Below are the code and all the weights of a small trained network. Each question names an input and a class and asks about switching units off, where a switched-off unit gives its printed mean instead of its output.

import numpy as np


def w(rows, s, z=0):
    codes = np.array(rows[::2]) - 128.0
    scale = np.full(codes.shape[1], s)
    scale[-1] = z or s
    return codes * scale


def norm(h):
    return h / np.sqrt((h * h).mean(-1, keepdims=True) + 1e-5)


def f(y):
    return y / 2 * (1 + np.tanh(0.7978845608 * (y + 0.044715 * y**3)))


def log_softmax(a):
    a = a - a.max(-1, keepdims=True)
    return a - np.log(np.exp(a).sum(-1, keepdims=True))


def net(x, mask):
    res = np.array(x, float).reshape(1, 6) / 4 @ E
    u = 0
    for l in range(3):
        y = f(norm(res) @ A[l][:, :-1].T + A[l][:, -1])
        res = res + np.where(mask[u : u + 5], y, B[l][:, -1]) @ B[l][:, :-1]
        u += 5
    return log_softmax(norm(res)[-1] @ U[:, :-1].T + U[:, -1])


A, B = {}, {}
E = w([
[127,137,151,125,126,134,104],'x0',
[2,196,80,163,125,127,128],'x1',
[102,96,102,242,108,93,105],'x2',
[120,115,128,136,119,132,161],'x3',
[136,131,112,128,136,125,125],'x4',
[170,123,67,116,16,196,72],'x5',
],0.0069)
A[0] = w([
[85,142,110,126,19,139,97,146],'L0N0',
[197,33,215,147,226,83,140,111],'L0N1',
[156,113,160,253,86,22,114,251],'L0N2',
[216,126,107,117,95,108,132,191],'L0N3',
[94,123,144,127,129,162,99,156],'L0N4',
],0.0063,0.0032)
B[0] = w([
[137,116,97,81,154,144,93,200],'L0N0',
[51,121,14,84,140,208,98,247],'L0N1',
[133,104,152,155,95,81,59,253],'L0N2',
[133,117,218,160,102,152,153,195],'L0N3',
[150,125,37,162,137,124,255,143],'L0N4',
],0.009,0.0048)
A[1] = w([
[115,197,138,107,165,133,200,68],'L1N0',
[30,191,139,114,196,1,167,160],'L1N1',
[148,87,156,136,143,108,129,2],'L1N2',
[143,60,174,132,233,113,143,118],'L1N3',
[105,119,189,127,130,100,98,209],'L1N4',
],0.0066,0.0036)
B[1] = w([
[202,128,85,160,189,216,80,152],'L1N0',
[255,183,160,180,130,139,100,254],'L1N1',
[147,102,79,104,100,198,68,98],'L1N2',
[56,128,23,75,47,153,35,141],'L1N3',
[157,134,72,180,70,129,208,167],'L1N4',
],0.0088,0.0044)
A[2] = w([
[69,158,50,202,157,121,58,153],'L2N0',
[55,178,80,43,202,196,136,130],'L2N1',
[12,63,13,136,133,81,75,84],'L2N2',
[189,144,99,2,120,169,210,254],'L2N3',
[177,185,146,98,203,136,236,11],'L2N4',
],0.0079,0.0018)
B[2] = w([
[56,91,191,78,183,113,189,223],'L2N0',
[119,189,2,211,12,108,206,221],'L2N1',
[85,162,189,63,144,225,92,230],'L2N2',
[129,113,149,107,151,51,177,254],'L2N3',
[122,78,127,111,169,242,33,167],'L2N4',
],0.0089,0.0074)
U = w([
[109,171,29,113,64,108,210,240],'0',
[22,111,167,96,138,175,89,218],'1',
[183,187,104,144,200,184,114,30],'2',
[105,164,173,208,169,3,139,96],'3',
[181,85,185,66,123,62,182,92],'4',
[155,57,122,185,50,108,64,6],'5',
],0.016,0.002)

Each question gives the input, the list of numbers given to net, and the class t.
The units are the neurons (one row each of A and B). Each row of codes is followed by its name. A weight is (code - 128) times the scale printed after its matrix; where a second scale follows, it is the last column's (A, B and U).
mask holds one flag per neuron, layer by layer. A switched-off neuron (its flag False) gives its mean, the last column of its row in B, instead of its output. The means were averaged over made-up inputs and are rounded, as every weight is.
A unit's drop is (log p(t) with every unit on - log p(t) with that unit switched off) / (log p(t) with every unit on - log p(t) with every unit switched off).
The circuit of an input: a set's keep is (log p(t) with only the set's units on - log p(t) with every unit switched off) / (log p(t) with every unit on - log p(t) with every unit switched off). Starting from the 12 units with the biggest drops (on a tie, the unit counted first), units are removed one at a time, each time the one whose removal leaves the highest keep (on an exact tie, the one counted first), for as long as the keep stays at least 0.8.
circuit, biggest first: the units of the circuit, biggest drop first
k most important neurons: the k neurons with the biggest drops, biggest first
top k neurons in layer l: the k neurons of layer l with the biggest drops, biggest first
drop of u: that unit's drop, to one decimal
input [-2,0,-2,-2,-2,7], class 4: top 2 neurons in layer 0	L0N1, L0N3
input [5,-1,0,-1,8,4], class 4: 2 most important neurons	L0N1, L0N2
input [2,-5,-1,1,-4,-8], class 0: circuit, biggest first	L0N1, L2N1
input [-1,5,0,-7,-2,-3], class 2: circuit, biggest first	L1N1
input [-5,7,5,-8,-1,0], class 3: 3 most important neurons	L0N1, L1N1, L1N3
input [6,8,0,7,-8,-4], class 2: top 2 neurons in layer 2	L2N3, L2N4
input [7,2,4,3,5,0], class 3: 4 most important neurons	L0N1, L1N3, L2N4, L1N4
input [-7,0,5,3,2,2], class 5: 2 most important neurons	L0N1, L0N2
input [-2,6,1,-1,-3,0], class 3: circuit, biggest first	L0N1, L1N1
input [-5,-1,8,-1,0,-5], class 1: 2 most important neurons	L0N1, L2N2
input [4,0,3,7,-1,2], class 5: 4 most important neurons	L0N1, L1N3, L1N4, L0N2
input [6,4,8,-1,0,2], class 1: 2 most important neurons	L2N2, L1N1
input [-7,-1,-3,-5,-5,8], class 4: 2 most important neurons	L0N1, L2N1
input [3,-5,5,1,1,-1], class 1: circuit, biggest first	L0N1
input [5,1,-2,0,3,-4], class 2: 2 most important neurons	L1N1, L0N0
input [2,-1,-7,-6,3,4], class 4: 2 most important neurons	L0N1, L2N3
input [3,0,5,-8,-2,-4], class 1: 2 most important neurons	L0N1, L2N2
input [-5,8,-5,2,-7,0], class 2: 4 most important neurons	L0N1, L1N1, L2N4, L1N3
input [8,-4,0,-8,1,3], class 4: top 2 neurons in layer 2	L2N1, L2N4
input [-5,-2,-8,-5,2,-3], class 0: circuit, biggest first	L2N1
input [2,1,-1,-2,-5,-8], class 2: 3 most important neurons	L1N1, L0N0, L2N3
input [-5,0,-2,5,6,1], class 4: top 2 neurons in layer 2	L2N3, L2N2
input [0,7,-1,-4,-5,0], class 2: top 2 neurons in layer 0	L0N1, L0N2
input [0,7,-3,-8,-8,-7], class 2: drop of L1N1	0.6
input [-7,1,2,-5,6,-1], class 3: drop of L0N1	1.4
